Here is a tiny trained network, its code and every weight. The questions are about switching its units off for an input and a class, where a switched-off unit gives its printed mean instead of its output.

import numpy as np


def w(rows, s, z=0):
    codes = np.array(rows[::2]) - 128.0
    scale = np.full(codes.shape[1], s)
    scale[-1] = z or s
    return codes * scale


def f(y):
    return y / 2 * (1 + np.tanh(0.7978845608 * (y + 0.044715 * y**3)))


def log_softmax(a):
    a = a - a.max(-1, keepdims=True)
    return a - np.log(np.exp(a).sum(-1, keepdims=True))


def net(x, mask):
    res = np.array(x, float).reshape(1, 5) / 4 @ E
    y = f(res @ A[0][:, :-1].T + A[0][:, -1])
    res = res + np.where(mask, y, B[0][:, -1]) @ B[0][:, :-1]
    return log_softmax(res[-1] @ U[:, :-1].T + U[:, -1])


A, B = {}, {}
E = w([
[201,129,168,115,118,190,181,102,146],'x0',
[146,144,136,60,78,186,31,141,80],'x1',
[135,133,10,96,60,71,153,252,96],'x2',
[201,16,167,189,51,107,116,106,49],'x3',
[209,119,171,127,179,71,133,157,59],'x4',
],0.012)
A[0] = w([
[84,127,62,143,89,99,147,151,231,61],'neuron 0',
[146,163,131,174,187,97,128,142,146,203],'neuron 1',
[127,121,102,106,67,156,91,134,139,150],'neuron 2',
[164,107,138,110,49,143,178,74,10,197],'neuron 3',
[173,74,175,165,185,73,148,99,122,76],'neuron 4',
[136,179,173,30,184,136,72,144,113,157],'neuron 5',
[168,90,146,74,120,224,110,89,109,211],'neuron 6',
[156,134,100,79,143,155,152,144,129,208],'neuron 7',
[151,147,178,101,78,205,117,104,134,174],'neuron 8',
[140,75,119,116,132,133,81,132,68,250],'neuron 9',
[191,119,173,179,130,119,127,148,121,158],'neuron 10',
[82,140,157,95,172,155,174,94,129,202],'neuron 11',
[89,195,124,133,132,108,189,186,163,187],'neuron 12',
[181,98,223,172,171,87,173,135,81,229],'neuron 13',
[101,137,114,212,104,60,185,168,161,254],'neuron 14',
[203,69,108,156,94,99,187,113,130,119],'neuron 15',
],0.012,0.0035)
B[0] = w([
[166,217,108,185,52,90,203,89,133,213],'neuron 0',
[2,144,170,111,159,85,154,96,89,177],'neuron 1',
[94,204,119,121,101,169,185,181,107,182],'neuron 2',
[206,139,159,200,80,118,78,200,128,223],'neuron 3',
[106,77,154,94,122,101,162,70,80,220],'neuron 4',
[99,163,189,67,117,130,81,150,113,209],'neuron 5',
[180,143,184,125,79,199,101,183,188,213],'neuron 6',
[172,155,118,102,228,165,96,84,110,169],'neuron 7',
[165,223,170,109,92,225,111,127,177,205],'neuron 8',
[137,114,152,165,49,108,85,153,64,191],'neuron 9',
[144,46,152,163,152,108,141,74,93,190],'neuron 10',
[112,112,96,72,146,175,126,90,185,195],'neuron 11',
[106,220,84,141,180,78,139,83,95,215],'neuron 12',
[128,50,201,119,141,92,148,76,100,251],'neuron 13',
[111,115,66,113,107,79,166,68,137,219],'neuron 14',
[189,100,126,188,165,66,51,105,159,210],'neuron 15',
],0.0091,0.017)
U = w([
[104,58,189,80,200,119,185,95,78,167],'0',
[189,46,138,135,173,73,115,170,106,28],'1',
[85,142,107,102,101,100,104,192,54,214],'2',
[123,163,159,51,142,245,130,145,196,115],'3',
[124,183,52,151,162,113,214,91,141,105],'4',
[204,99,188,127,128,183,122,184,86,2],'5',
[90,187,127,19,228,110,131,174,99,67],'6',
],0.011,0.0034)

Each question gives the input, the list of numbers given to net, and the class t.
The units are the neurons (one row each of A and B). Each row of codes is followed by its name. A weight is (code - 128) times the scale printed after its matrix; where a second scale follows, it is the last column's (A, B and U).
mask holds one flag per neuron, in row order. A switched-off neuron (its flag False) gives its mean, the last column of its row in B, instead of its output. The means were averaged over made-up inputs and are rounded, as every weight is.
A unit's drop is (log p(t) with every unit on - log p(t) with that unit switched off) / (log p(t) with every unit on - log p(t) with every unit switched off).
The circuit of an input: a set's keep is (log p(t) with only the set's units on - log p(t) with every unit switched off) / (log p(t) with every unit on - log p(t) with every unit switched off). Starting from the 12 units with the biggest drops (on a tie, the unit counted first), units are removed one at a time, each time the one whose removal leaves the highest keep (on an exact tie, the one counted first), for as long as the keep stays at least 0.8.
units of the circuit, in order: the units of the circuit, biggest drop first
k most important neurons: the k neurons with the biggest drops, biggest first
drop of u: that unit's drop, to one decimal
input [1,-6,0,7,-1], class 1: units of the circuit, in order	(neuron 15)
input [4,1,6,0,0], class 4: units of the circuit, in order	(neuron 5; neuron 6)
input [6,-4,-4,8,-7], class 5: 2 most important neurons	(neuron 8; neuron 6)
input [-8,3,-6,2,-2], class 3: 2 most important neurons	(neuron 3; neuron 13)
input [5,-3,-8,7,1], class 5: 3 most important neurons	(neuron 3; neuron 6; neuron 8)
input [0,3,-5,-7,5], class 3: 2 most important neurons	(neuron 11; neuron 12)
input [8,-4,-7,-2,-1], class 3: 3 most important neurons	(neuron 8; neuron 6; neuron 11)
input [2,7,7,1,-5], class 3: 3 most important neurons	(neuron 2; neuron 13; neuron 15)
input [-2,7,7,-4,-1], class 6: 2 most important neurons	(neuron 7; neuron 3)
input [1,5,8,-5,-1], class 6: 2 most important neurons	(neuron 5; neuron 7)
input [-2,6,-2,1,-1], class 3: 2 most important neurons	(neuron 13; neuron 8)
input [4,-2,-1,-7,-7], class 4: 2 most important neurons	(neuron 0; neuron 12)
input [3,-1,-2,-6,-8], class 4: 3 most important neurons	(neuron 0; neuron 12; neuron 6)
input [-7,0,7,-8,3], class 4: units of the circuit, in order	(neuron 0)
input [-5,-1,2,-8,-1], class 4: drop of neuron 0	2.0
input [-7,-8,1,2,7], class 0: drop of neuron 7	0.0
input [-3,1,7,2,-3], class 4: drop of neuron 0	0.3
